Below is a small trained network, with its code and all its weights. Each question gives an input and a class and asks what happens when units are switched off, that is, made to give their printed mean instead of their output.

import numpy as np


def w(rows, s, z=0):
    codes = np.array(rows[::2]) - 128.0
    scale = np.full(codes.shape[1], s)
    scale[-1] = z or s
    return codes * scale


def norm(h):
    return h / np.sqrt((h * h).mean(-1, keepdims=True) + 1e-5)


def f(y):
    return np.maximum(y, 0)


def log_softmax(a):
    a = a - a.max(-1, keepdims=True)
    return a - np.log(np.exp(a).sum(-1, keepdims=True))


def net(x, mask):
    res = np.array(x, float).reshape(1, 3) / 4 @ E
    u = 0
    for l in range(4):
        y = f(norm(res) @ A[l][:, :-1].T + A[l][:, -1])
        res = res + np.where(mask[u : u + 7], y, B[l][:, -1]) @ B[l][:, :-1]
        u += 7
    return log_softmax(norm(res)[-1] @ U[:, :-1].T + U[:, -1])


A, B = {}, {}
E = w([
[14,101,1,111],'x0',
[191,45,112,133],'x1',
[58,98,135,80],'x2',
],0.0064)
A[0] = w([
[68,206,153,109,98],'L0N0',
[232,184,157,196,4],'L0N1',
[105,197,138,152,43],'L0N2',
[51,183,36,140,125],'L0N3',
[151,143,255,105,93],'L0N4',
[222,39,227,128,125],'L0N5',
[190,147,27,228,165],'L0N6',
],0.0089,0.0036)
B[0] = w([
[71,146,155,197,178],'L0N0',
[122,209,106,140,202],'L0N1',
[124,87,102,144,148],'L0N2',
[40,154,105,128,241],'L0N3',
[131,99,213,85,211],'L0N4',
[119,87,42,192,254],'L0N5',
[133,129,134,5,212],'L0N6',
],0.019,0.0067)
A[1] = w([
[118,92,64,129,74],'L1N0',
[136,90,253,157,52],'L1N1',
[190,69,87,160,5],'L1N2',
[152,30,159,70,54],'L1N3',
[184,240,101,116,38],'L1N4',
[93,117,225,136,150],'L1N5',
[202,72,106,161,88],'L1N6',
],0.014,0.002)
B[1] = w([
[153,71,204,170,255],'L1N0',
[210,76,165,126,209],'L1N1',
[156,47,40,131,236],'L1N2',
[9,122,33,151,182],'L1N3',
[194,208,154,190,190],'L1N4',
[155,34,192,180,215],'L1N5',
[113,75,39,118,236],'L1N6',
],0.013,0.0049)
A[2] = w([
[162,124,62,54,43],'L2N0',
[206,253,129,121,6],'L2N1',
[98,72,150,111,122],'L2N2',
[179,133,51,180,159],'L2N3',
[124,75,91,127,196],'L2N4',
[110,150,168,137,134],'L2N5',
[153,132,88,165,110],'L2N6',
],0.018,0.0016)
B[2] = w([
[92,4,201,101,204],'L2N0',
[207,248,40,197,176],'L2N1',
[179,130,90,157,226],'L2N2',
[158,49,53,168,243],'L2N3',
[187,95,141,98,254],'L2N4',
[96,65,103,144,162],'L2N5',
[138,89,116,148,188],'L2N6',
],0.017,0.0076)
A[3] = w([
[35,237,159,213,109],'L3N0',
[154,70,39,168,219],'L3N1',
[143,121,245,145,8],'L3N2',
[49,121,139,50,199],'L3N3',
[76,180,57,82,50],'L3N4',
[115,132,58,117,133],'L3N5',
[127,81,87,251,160],'L3N6',
],0.013,0.0018)
B[3] = w([
[92,9,72,216,180],'L3N0',
[48,208,121,102,250],'L3N1',
[250,112,186,202,144],'L3N2',
[146,161,201,125,187],'L3N3',
[172,152,194,205,165],'L3N4',
[176,137,161,121,172],'L3N5',
[153,221,120,47,243],'L3N6',
],0.015,0.012)
U = w([
[228,87,179,172,118],'0',
[173,38,12,113,202],'1',
[85,208,149,120,2],'2',
[77,227,76,84,99],'3',
[188,208,26,181,149],'4',
[93,60,136,56,135],'5',
[83,145,188,97,46],'6',
[2,125,93,220,148],'7',
],0.016,0.006)

Each question gives the input, the list of numbers given to net, and the class t.
The units are the neurons (one row each of A and B). Each row of codes is followed by its name. A weight is (code - 128) times the scale printed after its matrix; where a second scale follows, it is the last column's (A, B and U).
mask holds one flag per neuron, layer by layer. A switched-off neuron (its flag False) gives its mean, the last column of its row in B, instead of its output. The means were averaged over made-up inputs and are rounded, as every weight is.
A unit's drop is (log p(t) with every unit on - log p(t) with that unit switched off) / (log p(t) with every unit on - log p(t) with every unit switched off).
The circuit of an input: a set's keep is (log p(t) with only the set's units on - log p(t) with every unit switched off) / (log p(t) with every unit on - log p(t) with every unit switched off). Starting from the 12 units with the biggest drops (on a tie, the unit counted first), units are removed one at a time, each time the one whose removal leaves the highest keep (on an exact tie, the one counted first), for as long as the keep stays at least 0.8.
units of the circuit, in order: the units of the circuit, biggest drop first
most important unit: the unit with the biggest drop
top k neurons: the k neurons with the biggest drops, biggest first
k most important neurons of layer l: the k neurons of layer l with the biggest drops, biggest first
input [7,0,6], class 7: 2 most important neurons of layer 2 -> [L2N3; L2N0]
input [6,-6,7], class 7: most important unit -> L3N0
input [4,4,-6], class 5: units of the circuit, in order -> [L0N6; L2N0]
input [7,-5,-8], class 7: top 4 neurons -> [L0N3; L2N4; L1N2; L3N6]
input [-7,-3,-3], class 4: 2 most important neurons of layer 0 -> [L0N1; L0N5]
input [2,-2,-8], class 4: top 3 neurons -> [L2N1; L0N1; L1N4]
input [-4,4,-7], class 4: top 4 neurons -> [L0N1; L1N4; L2N1; L0N6]
input [-3,-3,-3], class 4: top 2 neurons -> [L0N1; L2N1]
input [2,2,2], class 3: top 2 neurons -> [L0N1; L0N6]
input [-8,6,-7], class 1: top 3 neurons -> [L0N5; L1N6; L1N2]
input [-1,-7,-1], class 7: 3 most important neurons of layer 2 -> [L2N4; L2N5; L2N0]
input [-6,-7,-3], class 0: top 2 neurons -> [L0N4; L1N5]
input [4,1,-3], class 5: 3 most important neurons of layer 0 -> [L0N6; L0N1; L0N0]
input [-7,-2,-3], class 4: units of the circuit, in order -> [L0N1]
input [5,-1,-2], class 7: 3 most important neurons of layer 0 -> [L0N3; L0N5; L0N4]
input [8,8,2], class 5: 2 most important neurons of layer 0 -> [L0N0; L0N5]
input [5,5,0], class 5: top 2 neurons -> [L0N6; L0N5]
input [3,1,3], class 3: 3 most important neurons of layer 0 -> [L0N1; L0N6; L0N0]
input [5,8,5], class 3: 2 most important neurons of layer 0 -> [L0N5; L0N6]
input [1,0,3], class 3: top neuron -> [L0N1]
input [5,-3,-7], class 6: 2 most important neurons of layer 0 -> [L0N6; L0N3]
input [3,-1,7], class 7: top 3 neurons -> [L0N3; L1N2; L2N3]
